[-185   69  270  135  -53  157  231   65   14 -561  -36 -164  350  165
  531  226  156  -49  -92 -129  327 -510  212  100  214 -342  -78   95
 -561  240 -296 -281  630]
W
[ 255  122 -220 -252  -48 -236 -274 -473  -40  197  123 -424 -402  127
  146  220 -524 -457 -387 -149 -373  164 -134  375    3  157  173 -358
 -201  640    6 -204  -83]
P
[ -11   62  340   38 -191 -205  165 -413  110 -337 -241  105  174   71
  103   74  -69 -327 -452 -236    5 -273  -61  595  329 -557   69   76
 -324 -235   54 -181  310]
V
[ 714 -253  246   95   58   76 -516 -206 -288  247  -82  348 -163 -281
  -46 -304 -113  -66 -286  -62  232  120   37  164  119  118   92 -375
 -213 -184 -328  359  -43]
U
[ 619  115  277  124   13  -29   82 -265 -355   44 -210   68  133  124
  225  292   90 -724 -378  180 -218   -8  368  305   16 -745  245 -375
   24   22 -261  113  407]
P
[ 218  393  -68 -273 -211 -119  -15  -23  221  240  170 -135  300  -74
  180 -165 -178 -275   81 -194  226   45 -436   85 -132 -272  109  -16
 -417   33  -75 -134 -508]
V
[ 171 -110  -82  -62 -126 -193  -24  -29  120   -8  -53   42  132  -63
   12  155  153 -126  212   49 -127  -42  -80  -12   51 -228  348  266
 -361  -95  284  -63  -10]
V
[ 500  -65  226  -58 -336  428   70 -320  -45  442   76 -107  149 -120
  -35 -101  336 -119 -309   37   51 -130  377  227  261  244   38 -206
 -359 -137   78  393  429]
S
[ 135 -177  340  -36   51  286 -502  132  -99 -351  -55  278  169 -356
   -3 -419 -151   13 -655 -192   -4 -222  145  396  445  192  -27  298
 -757   11  518  204  290]
S
[-244  239 -160   40 -284  -99  -36   30  102 -316  -14 -317  349  -77
  347  -17   55  -57 -196 -151   70 -289  151   28  -50 -364  -47  224
 -103  599  476 -588   98]
U
[  18 -334  233 -186   38  183  148 -212   38  490  153  -89  227   98
 -223  103  -89 -322 -390  -11 -740   41  214   31  154  118  272  -88
  -10    9  818 -245  268]
P
[ -95 -101  173   39 -162  202  225  270 -336  -49  189 -561 -370 -184
   76 -248   55 -209 -281   -4   12 -254  202  201  324 -105 -291  304
 -813  506 -425 -328 -325]
F
[ 550  132  244 -158  307  185  471  -13 -157  638  291  462  235  118
   34   98  214 -331 -185  500  -47    6  171  161  -56  -96  168 -266
 -186 -168   -2   53  271]
V
[ 108  282 -310   77 -260    8   23 -220  116  -51 -114  -93  167    6
  389   56 -196 -110 -385 -383  392 -256  214   76   -1 -197  160 -279
 -142  520   23 -311  -81]
B
[  73  202  310 -374 -228  430  131  148 -313 -179   34  189  324 -300
 -119 -169 -162  317 -388 -189  661   60 -292  437  158 -217   55 -158
   95 -225   14  431  -96]
B
[  21  145   53   11  -14  199  136  180 -160 -198  -54 -109  -21 -129
  425   18   32 -178 -167 -479  254 -102   62  212  395 -207 -278   81
 -487  464 -384 -167  239]
F
[ 533 -527   41   36 -214  245    4 -257 -155  253  113  176  136   61
  -67  237  332 -355   13  189  -94   15  118  450  129 -199  165  -96
 -548 -202 -272   73  366]
V
[ 308 -160   22 -148  -74  265  -53 -107 -284 -361  193 -146  245  185
  268  -41  320  -65  -76   93  302  172  242  149 -156 -315 -130   87
 -598 -309 -231  -14  319]
W
[ -72 -233 -228  -74 -106  -32 -271   67   -5 -127   97 -219  -98  -18
  372  247 -273 -138  101 -242   63   88 -108  273   -3  306   73  -20
 -335  737   27 -243   94]
W
[ 196 -118  311   85   27 -406 -110 -438   63 -419   81  -65   77  272
 -288 -223  -76  -95 -186 -182 -199  -38  208  -78  -47 -618  -40  169
  -99 -123  504  -76  389]
S
[  38  -53  450 -196  148  125   35 -419 -413   -2   74 -193  269  215
 -392    3 -196 -539 -619   98 -714  -22 -255   23  326   -8  -47  264
  342  482  -75  -70 -117]
B
[-250  -18  519  356  210  -58  109 -183 -212 -168 -130  -56 -330  222
  -70  -15 -186 -343 -337 -140 -367 -139  252   80  296  116 -256  -73
  235  345 -172  291  320]
B
[-287 -325  217  113   14  -68  -31 -175   67  -61 -200 -452  -22   12
  317  -19 -328 -186 -141 -419  -64  -21   17   25   22 -299  -96 -155
  -49 -214 -321 -497 -370]
F
[-169  155  311  -17 -402  136  419 -318  154 -157 -287  -14  561   74
  122  291  178 -503 -335  -45 -200 -537 -168   75  299 -212  195  192
 -422  -35  -31 -291 -178]
B
[-252 -346 -433  -70  -90    9 -148 -120  312  -99  348 -371 -320   94
  210  124 -118 -314  337 -280 -160  125   56  438  157  103 -272  284
 -899  182  228   64   -2]
S
[  72  -73 -125 -436   -9   18  311  -72  -37 -287  112 -118   26   67
   35  143  177 -259   86 -102  -49  366  176   -6  156  183 -176   89
  -44 -204  176 -502  433]
V
[-131  442   83  -59 -269  -44  521 -202  -31 -630 -468 -253  378  166
  145  271  293 -198 -287 -352  -97 -324  296 -727  241 -565  209  151
  180  -30    7 -613  210]
Z
[ -60 -212  587 -183  -74 -231  238 -115   16  424 -292 -506 -298 -199
 -240  -58 -260 -384   -4 -204 -542  190 -177  132  399  485 -155  -30
  -31  -71  -98  -25 -409]
Z
[ 546 -123   55 -134 -105   34 -168 -244   90   22  103  -26 -215   73
 -282 -452  -85 -150 -321 -253 -175   59   90   -3  119  -25  141   95
 -717   61  120  118  -86]
F
[ 133  136  167 -267 -368  185  451  -87  122 -283  -57 -814  -99  -75
  -94 -123   99 -125  -51 -281 -111 -146  391 -217  254 -296 -152  -27
 -230  231 -141 -114  127]
P
[ 311 -641   24  275   51 -328  146  148 -209 -320 -143 -334 -141  201
 -215  472  175 -181  586   51 -428  261  494    0  -71 -270  -50  151
 -537  170  262  -85  211]
F
[  73  -63  403  344 -148  -99  146   41 -161  288 -303  406  237  169
  224   17   10 -737 -316 -567 -229   68 -146  163  229 -255  126 -166
  -63   44 -130   43  166]
S
[ 209 -385 -128  227 -183  117 -424 -108  -83  277  449 -399 -230 -152
  128  -38  143 -282  366 -182   42 -219  234 -135  137 -619  100 -101
 -399  -49 -432 -268  354]
V
[ -62 -133  134  -83   28  205  249   35   10   56   17 -312 -469   93
  198 -169    1 -269  -65 -128   34  126  317  107  282  233  -43 -156
   21 -205 -440  114  236]
F
[ 295 -268   88 -154 -297   81  281   20    3  -68 -120 -185  165  190
    9    4  184  -50  112 -353   62  220    5  -47  -56 -218   89 -201
 -433 -481 -194   38   95]
S
[-223  -74  193  -45 -130  143  420  116  -36    6  400 -315  -44  231
  274   36  275 -548  167   63   20 -203  197 -175  243   12   37  252
 -630   39 -188 -325  225]
W
[ 153  -67 -292  -17  289  195 -142  477 -192 -200  -35 -524  -56  -84
  367 -223  -78 -208   33  192  411  141  580  401  380   28 -183  222
 -723 -323 -407  298 -211]
Z
[ 674 -388 -203 -208 -286   37  -82 -142 -115 -458 -299 -308 -254 -168
 -504   21  316  209  -78  475 -178  -98  341  226  263  140  102  278
 -247  305 -284   72  296]
Z
[ 218 -126  547 -196 -177  134  371  -96   91  -86 -165  -41  259  117
 -117 -255  298  -59 -300  -75 -246 -142  -56   90  215 -116  -27  220
 -300  -49  -52  205  359]
S
[ 358 -551  315  161  -87  189  146  -68   39   53 -168   42  343  -12
 -305 -105  -28  -16  -80 -270 -111 -137  230  -94  156 -602  294  -21
 -294 -173   51  192 -138]
V
[-118 -318  534  316  286 -285  166 -234   56  109   10 -588 -338  229
  254  124   -7 -103  -86   47 -410 -338  454  102  305  151 -308  -13
 -420  491 -101 -156  670]
P
[  19   70  149  296  -86 -206  121   99 -224 -404 -209  -96    8  181
  113  -58  229 -209  -51 -134  138 -207  -90  163  353 -417 -200  218
 -377   -7 -665  -53  201]
U
[ -49 -318  349  162   84   65  -19  -60   15  -53  268  450  205  249
  147  143 -204 -491  -57 -451 -210   23   16  -61 -134 -299   17 -177
 -554  174  410 -110  219]
S
[-135 -453  -61  104  -47  293  313 -257  -51  120  142  -37  293  476
 -309  407  162  -66 -142   94 -497 -196   84  -14  163   80   91 -162
  305  220  -13 -350  579]
U
[  56 -220 -263   16  168  615  165 -147    6  -46  193  220  212  374
 -309  359 -153  -99 -202 -182 -272  -37  268  229  187  -50 -162 -390
 -114   60 -141   30  532]
Z
[-145  146  180 -361  197 -336    2  294  -42   21   98   68  -96 -242
  312   58  -43 -143  241  343   45   46 -484  -22 -176 -116   43  188
 -259 -266 -145 -509 -340]
Z
[   1 -166  195 -162  -86  170  268 -106  -86  301  -37 -354  -43 -387
  164   87  346 -103  -44  247 -285 -240   62  -56  236  -30  -82  317
 -181  230 -218 -294 -164]
V
[-181 -152  102  348  -35 -210  226 -386   23  226 -137  -17 -220  328
 -127  229  -97 -107 -197 -687 -466  -35   49  -50  253 -295   75 -131
  141  228  235 -129  365]
F
[ 415  -96  445 -298   61  296  -93   53  113   15   78 -117  648  -73
 -110    8 -317  -70 -128  -25  -47  -63  -81  346  118  162   62  -77
 -681  119  380  136  -18]
F
[ 239  175  432 -311  -46   35  224 -126  155 -193 -130  222  271 -258
 -201 -118  169  238 -207   26   46 -203 -277  251  283 -195 -213  189
  -84  -16   36   70  402]
P
[ 192 -138  361 -124 -387 -233  262 -341  198 -334 -388   62 -197 -254
  100  -40  218  201 -477  -86  196 -422  245  121  448  425  232  157
 -276  417  263 -398  585]
V
[  86  -84  116  123  -52  392 -371  -78   49 -242 -109  107  193   -5
   -9 -558 -323 -254 -534 -599  166  -94  136  -80  307 -116   61 -129
  -23 -251 -343   78  -10]
W
[ 151   75  -58  -29 -306  111   57  -42   16  307  144 -226 -122  -26
   45   31  126 -714  346 -379 -270  219  137 -148  157 -297  121 -152
  159  155   62  206  166]
U
[ 127  -80  205  264 -146  203  336   43   30  143  -53 -541  214  406
  -92 -204  254 -199 -276   67 -509 -365  210  252  107 -205 -306  -18
 -485  430 -512  -55  303]
U
[ -64 -186  344 -226 -549  511  265  -91  136 -309 -352 -204  620 -130
  128  299  384  -11 -130  252 -145 -511 -126  134   17 -558  328  154
 -111   15 -329  -36   66]
Z
[ -65 -222  -38  104 -128   24 -327 -308  209    8  151 -480 -159 -221
   63  257 -267  173  266 -311  -36 -351  155 -121  111 -358  237  -92
 -408  106  333  226  -53]
S
[  95 -166 -261   29 -114  207 -213  -34  -60  354  323 -574 -166  228
 -128 -135 -282 -381 -162 -235 -356   36  214  -40    9   44  100 -422
 -204  -97 -175 -244    4]
S
[  85  -81   51   45  101 -165  422  -59  -11 -208  250 -200 -292  -31
  -95  172   27 -424  285  195  -92 -274  344 -271  122 -690   -2  259
 -138  455 -119 -400 -158]
F
[ 620  110  352  -57  128  -67 -230  -78 -372  -91  100  120   83 -148
 -311 -289   66  -68 -196  162  124  116  242 -187   91 -157   49   30
  113 -186  163   44  245]
F
[-516  -81  126  240  -62   -6  148   28   19  -38  455    0 -221   26
  419  309  -12 -604  414  -70  167 -215  153 -115  128 -133  -58   27
 -250  399   72 -205   65]
U
[ 268   -9  108  -17 -134 -117    4  -10  -14  -36  312 -198  -53 -115
  -93  -77  -28  -32  308 -119  286 -102  201 -463   12 -304   92  177
 -477  562  217   28 -220]
Z
[ 290    0 -101  -64   28  -48  402  -39   82  137  478   60 -419   23
  -38  284  330  -93  526  352  217 -100  317  304  145  -87 -125    9
 -623  -29   74  343  584]
S
[-285  204 -128  -17 -216 -233  -54   84   45 -125  170 -128  180 -219
  316  -33 -103 -239   26  -53  381  -13  124  244 -120 -550  -81  209
   48  277  488 -472 -147]
Z
[ 252  361   60   30  -54 -323   58 -142  174 -417  -32 -174   55  -71
    4 -219 -237  174   21 -251  491 -382  -60 -237   19 -787   61   91
   71  512 -311 -107 -122]
W
